Below is a small trained network, with its code and all its weights. Each question gives an input and a target symbol and asks what happens when units are switched off, that is, made to give their printed mean instead of their output.

import numpy as np


def w(rows, s, z=0):
    codes = np.array(rows[::2]) - 128.0
    scale = np.full(codes.shape[1], s)
    scale[-1] = z or s
    return codes * scale


def norm(h):
    return h / np.sqrt((h * h).mean(-1, keepdims=True) + 1e-5)


def f(y):
    return np.maximum(y, 0)


def softmax(a):
    e = np.exp(a - a.max(-1, keepdims=True))
    return e / e.sum(-1, keepdims=True)


def log_softmax(a):
    a = a - a.max(-1, keepdims=True)
    return a - np.log(np.exp(a).sum(-1, keepdims=True))


def net(x, mask):
    ids = ['ΓΞΠΣΨαεζηλμτω'.index(c) for c in x.split()]
    T = len(ids)
    res = E[ids] + P[:T]
    u = 0
    for l in range(2):
        q, k, v = (norm(res) @ M[l].T for M in (Q, K, V))
        z = softmax(np.where(np.tri(T) > 0, q @ k.T / 4**0.5, -1e9)) @ v
        res = res + np.where(mask[u], z, O[l][:, -1]) @ O[l][:, :-1]
        u += 1
        y = f(norm(res) @ A[l][:, :-1].T + A[l][:, -1])
        res = res + np.where(mask[u : u + 4], y, B[l][:, -1]) @ B[l][:, :-1]
        u += 4
    return log_softmax(norm(res)[-1] @ U[:, :-1].T + U[:, -1])


Q, K, V, O, A, B = {}, {}, {}, {}, {}, {}
E = w([
[115,112,71],'Γ',
[153,188,96],'Ξ',
[130,98,168],'Π',
[115,94,4],'Σ',
[107,130,115],'Ψ',
[124,126,156],'α',
[105,100,126],'ε',
[88,86,121],'ζ',
[102,142,135],'η',
[101,143,143],'λ',
[119,125,153],'μ',
[127,133,164],'τ',
[155,152,76],'ω',
],0.029)
P = w([
[235,177,105],'0',
[65,180,9],'1',
[57,82,210],'2',
[94,161,9],'3',
[81,93,192],'4',
[107,154,5],'5',
[90,124,177],'6',
[113,152,8],'7',
[87,157,255],'8',
[118,153,4],'9',
[105,104,164],'10',
[122,145,5],'11',
],0.0063)
Q[0] = w([
[254,129,171],'L0H0',
[103,167,181],'L0H0',
[79,185,235],'L0H0',
[117,195,40],'L0H0',
],0.0086)
K[0] = w([
[188,123,227],'L0H0',
[66,78,185],'L0H0',
[120,247,211],'L0H0',
[142,140,54],'L0H0',
],0.012)
V[0] = w([
[46,253,98],'L0H0',
[140,146,183],'L0H0',
[80,160,190],'L0H0',
[111,174,162],'L0H0',
],0.0077)
O[0] = w([
[165,110,157,253],'L0H0',
[84,101,93,72],'L0H0',
[131,100,182,121],'L0H0',
[159,130,5,122],'L0H0',
],0.012,0.0045)
A[0] = w([
[75,250,105,164],'L0N0',
[85,190,58,72],'L0N1',
[37,108,29,4],'L0N2',
[152,170,21,136],'L0N3',
],0.011,0.0042)
B[0] = w([
[152,69,246,246],'L0N0',
[52,94,203,208],'L0N1',
[79,53,71,206],'L0N2',
[59,131,90,255],'L0N3',
],0.012,0.0056)
Q[1] = w([
[208,183,42],'L1H0',
[179,119,6],'L1H0',
[33,169,62],'L1H0',
[254,10,159],'L1H0',
],0.0078)
K[1] = w([
[88,6,157],'L1H0',
[139,98,154],'L1H0',
[132,116,195],'L1H0',
[165,147,92],'L1H0',
],0.013)
V[1] = w([
[172,19,133],'L1H0',
[219,125,123],'L1H0',
[155,150,36],'L1H0',
[1,97,39],'L1H0',
],0.0089)
O[1] = w([
[29,25,2,65],'L1H0',
[159,39,190,29],'L1H0',
[175,31,168,93],'L1H0',
[158,172,20,252],'L1H0',
],0.0076,0.0039)
A[1] = w([
[60,242,151,3],'L1N0',
[198,156,203,116],'L1N1',
[109,125,236,158],'L1N2',
[111,2,93,139],'L1N3',
],0.0089,0.0031)
B[1] = w([
[42,113,24,187],'L1N0',
[136,106,2,215],'L1N1',
[188,184,123,253],'L1N2',
[159,166,27,228],'L1N3',
],0.0083,0.005)
U = w([
[107,113,95,92],'Γ',
[76,249,142,35],'Ξ',
[216,61,91,172],'Π',
[124,105,79,122],'Σ',
[28,121,187,137],'Ψ',
[226,141,69,106],'α',
[141,107,52,80],'ε',
[132,85,94,167],'ζ',
[130,127,207,195],'η',
[175,155,196,253],'λ',
[218,186,66,104],'μ',
[223,90,84,152],'τ',
[101,165,96,86],'ω',
],0.014,0.0052)

Each question gives the input, a string of symbols that net reads in full, and the target symbol t.
The units are the heads (4 rows each of Q, K, V and O) and the neurons (one row each of A and B). Each row of codes is followed by its name. A weight is (code - 128) times the scale printed after its matrix; where a second scale follows, it is the last column's (O, A, B and U).
mask holds one flag per unit, layer by layer, with each layer's heads first. A switched-off unit (its flag False) gives its mean, the last column of its rows in O or B, instead of its output. The means were averaged over made-up inputs and are rounded, as every weight is.
A unit's drop is (log p(t) with every unit on - log p(t) with that unit switched off) / (log p(t) with every unit on - log p(t) with every unit switched off).
The circuit of an input: a set's keep is (log p(t) with only the set's units on - log p(t) with every unit switched off) / (log p(t) with every unit on - log p(t) with every unit switched off). Starting from all 10 units, units are removed one at a time, each time the one whose removal leaves the highest keep (on an exact tie, the one counted first), for as long as the keep stays at least 0.8.
circuit, biggest first: the units of the circuit, biggest drop first
most important unit: the unit with the biggest drop
top k neurons: the k neurons with the biggest drops, biggest first
k most important neurons of layer l: the k neurons of layer l with the biggest drops, biggest first
input τ ε Γ Γ Σ Γ Ψ, target η: circuit, biggest first : [L0H0; L0N3; L0N0]
input λ ε Σ μ Ψ μ μ Σ Ψ ω ε, target Π: top 2 neurons : [L0N1; L0N3]
input Ξ λ Γ Γ ω Π Ψ Γ ζ, target λ: circuit, biggest first : [L0N3; L1H0]
input Ψ η ζ ω η Ψ Ψ, target μ: top 2 neurons : [L0N3; L0N2]
input Ψ η ε ω ε Ξ μ τ η λ η, target μ: circuit, biggest first : [L0N3; L1H0]
input Ψ Σ Ξ ε ε α Ξ ε η Γ Ψ, target μ: 2 most important neurons of layer 0 : [L0N3; L0N1]
input Ψ μ τ ε Ψ μ τ, target μ: top 3 neurons : [L0N0; L0N3; L0N1]
input Ξ ζ Π τ τ ε λ, target λ: circuit, biggest first : [L1H0; L0N3]
input Ξ Π Π, target λ: top 2 neurons : [L0N3; L1N2]
input Γ Ξ Ψ λ τ λ Ξ η μ α τ, target Ξ: top neuron : [L0N0]
input Ξ ε η ω Ψ ε Ψ, target λ: circuit, biggest first : [L1H0; L0N3]
input Ψ ε Σ λ Ψ Ξ ε, target μ: top 2 neurons : [L0N3; L0N1]
input Ψ Σ Π α α, target μ: 3 most important neurons of layer 0 : [L0N3; L0N1; L0N2]
input μ η η η λ ε Ψ Ξ, target Ξ: circuit, biggest first : [L0N0; L0N1]
input ε μ Ψ μ ω, target Ψ: top neuron : [L0N3]
input Ψ Ξ ω Ψ ζ, target μ: top 3 neurons : [L0N3; L0N1; L0N2]
input Ξ λ ω α Ψ Ψ, target Ψ: top 2 neurons : [L0N2; L0N3]
input λ ω ε, target Π: top 2 neurons : [L0N1; L0N2]
input Ψ ε Ψ τ λ, target μ: top 2 neurons : [L0N3; L0N0]
input η Σ Ξ Σ ε Ξ, target Ξ: top 2 neurons : [L0N3; L0N2]
input Ψ Γ ω Γ Σ Π Γ λ, target λ: most important unit : L0N0
input λ Ξ Π, target Π: top 4 neurons : [L0N1; L0N0; L0N2; L1N3]
input Ξ α α Γ α Ψ α Ξ Π Ξ ε, target λ: 3 most important neurons of layer 0 : [L0N3; L0N2; L0N0]
input λ ε Γ Ψ α μ Ξ Ξ Σ Ψ ζ, target Π: 2 most important neurons of layer 0 : [L0N1; L0N3]
input ε ε μ Ξ ω, target Ψ: 2 most important neurons of layer 0 : [L0N0; L0N1]
input Ψ Ψ Π ω λ λ ω ε α, target μ: 3 most important neurons of layer 0 : [L0N3; L0N2; L0N1]
